Here is a tiny trained network, its code and every weight. The questions are about switching its units off for an input and a class, where a switched-off unit gives its printed mean instead of its output.

import numpy as np


def w(rows, s, z=0):
    codes = np.array(rows[::2]) - 128.0
    scale = np.full(codes.shape[1], s)
    scale[-1] = z or s
    return codes * scale


def norm(h):
    return h / np.sqrt((h * h).mean(-1, keepdims=True) + 1e-5)


def f(y):
    return y / 2 * (1 + np.tanh(0.7978845608 * (y + 0.044715 * y**3)))


def log_softmax(a):
    a = a - a.max(-1, keepdims=True)
    return a - np.log(np.exp(a).sum(-1, keepdims=True))


def net(x, mask):
    res = np.array(x, float).reshape(1, 2) / 4 @ E
    u = 0
    for l in range(2):
        y = f(norm(res) @ A[l][:, :-1].T + A[l][:, -1])
        res = res + np.where(mask[u : u + 6], y, B[l][:, -1]) @ B[l][:, :-1]
        u += 6
    return log_softmax(norm(res)[-1] @ U[:, :-1].T + U[:, -1])


A, B = {}, {}
E = w([
[203,177,66,84,92],'x0',
[118,122,176,117,12],'x1',
],0.011)
A[0] = w([
[104,99,111,146,199,162],'0.n0',
[153,100,124,117,194,86],'0.n1',
[146,119,137,137,167,162],'0.n2',
[188,147,2,89,137,5],'0.n3',
[95,154,170,129,126,145],'0.n4',
[77,81,163,103,159,111],'0.n5',
],0.0089,0.0011)
B[0] = w([
[158,136,66,96,55,206],'0.n0',
[171,176,58,122,156,173],'0.n1',
[15,89,176,211,58,149],'0.n2',
[73,36,165,218,229,253],'0.n3',
[78,152,173,97,200,146],'0.n4',
[74,211,160,254,150,176],'0.n5',
],0.0056,0.0055)
A[1] = w([
[110,112,135,206,103,72],'1.n0',
[138,99,167,83,206,254],'1.n1',
[167,181,23,108,168,181],'1.n2',
[192,156,84,135,180,170],'1.n3',
[5,98,199,154,110,207],'1.n4',
[69,80,188,244,155,170],'1.n5',
],0.011,0.0055)
B[1] = w([
[76,135,109,99,118,144],'1.n0',
[105,169,115,131,67,188],'1.n1',
[54,165,73,185,181,204],'1.n2',
[46,214,84,208,118,191],'1.n3',
[69,135,116,151,203,233],'1.n4',
[127,246,7,208,135,249],'1.n5',
],0.012,0.011)
U = w([
[195,70,167,122,254,2],'0',
[65,104,234,99,174,82],'1',
[75,225,48,228,208,182],'2',
[220,109,174,64,93,158],'3',
],0.014,0.0061)

Each question gives the input, the list of numbers given to net, and the class t.
The units are the neurons (one row each of A and B). Each row of codes is followed by its name. A weight is (code - 128) times the scale printed after its matrix; where a second scale follows, it is the last column's (A, B and U).
mask holds one flag per neuron, layer by layer. A switched-off neuron (its flag False) gives its mean, the last column of its row in B, instead of its output. The means were averaged over made-up inputs and are rounded, as every weight is.
A unit's drop is (log p(t) with every unit on - log p(t) with that unit switched off) / (log p(t) with every unit on - log p(t) with every unit switched off).
The circuit of an input: a set's keep is (log p(t) with only the set's units on - log p(t) with every unit switched off) / (log p(t) with every unit on - log p(t) with every unit switched off). Starting from all 12 units, units are removed one at a time, each time the one whose removal leaves the highest keep (on an exact tie, the one counted first), for as long as the keep stays at least 0.8.
units of the circuit, in order: the units of the circuit, biggest drop first
top k neurons: the k neurons with the biggest drops, biggest first
k most important neurons of layer l: the k neurons of layer l with the biggest drops, biggest first
drop when u is switched off: that unit's drop, to one decimal
input [1,5], class 3: units of the circuit, in order : (0.n3; 1.n5; 1.n2; 1.n3)
input [2,8], class 3: top 2 neurons : (1.n5; 0.n3)
input [1,8], class 1: most important neuron of layer 1 : (1.n5)
input [4,3], class 3: top 4 neurons : (1.n4; 0.n1; 1.n5; 1.n2)
input [7,5], class 3: 2 most important neurons of layer 1 : (1.n4; 1.n5)
input [0,7], class 1: top 2 neurons : (1.n5; 0.n3)
input [1,4], class 3: top 2 neurons : (0.n3; 1.n5)
input [1,2], class 3: drop when 1.n4 is switched off : 0.4
input [4,4], class 3: drop when 1.n5 is switched off : 0.4
input [0,0], class 0: 2 most important neurons of layer 1 : (1.n3; 1.n5)
input [4,7], class 3: drop when 1.n5 is switched off : 0.1
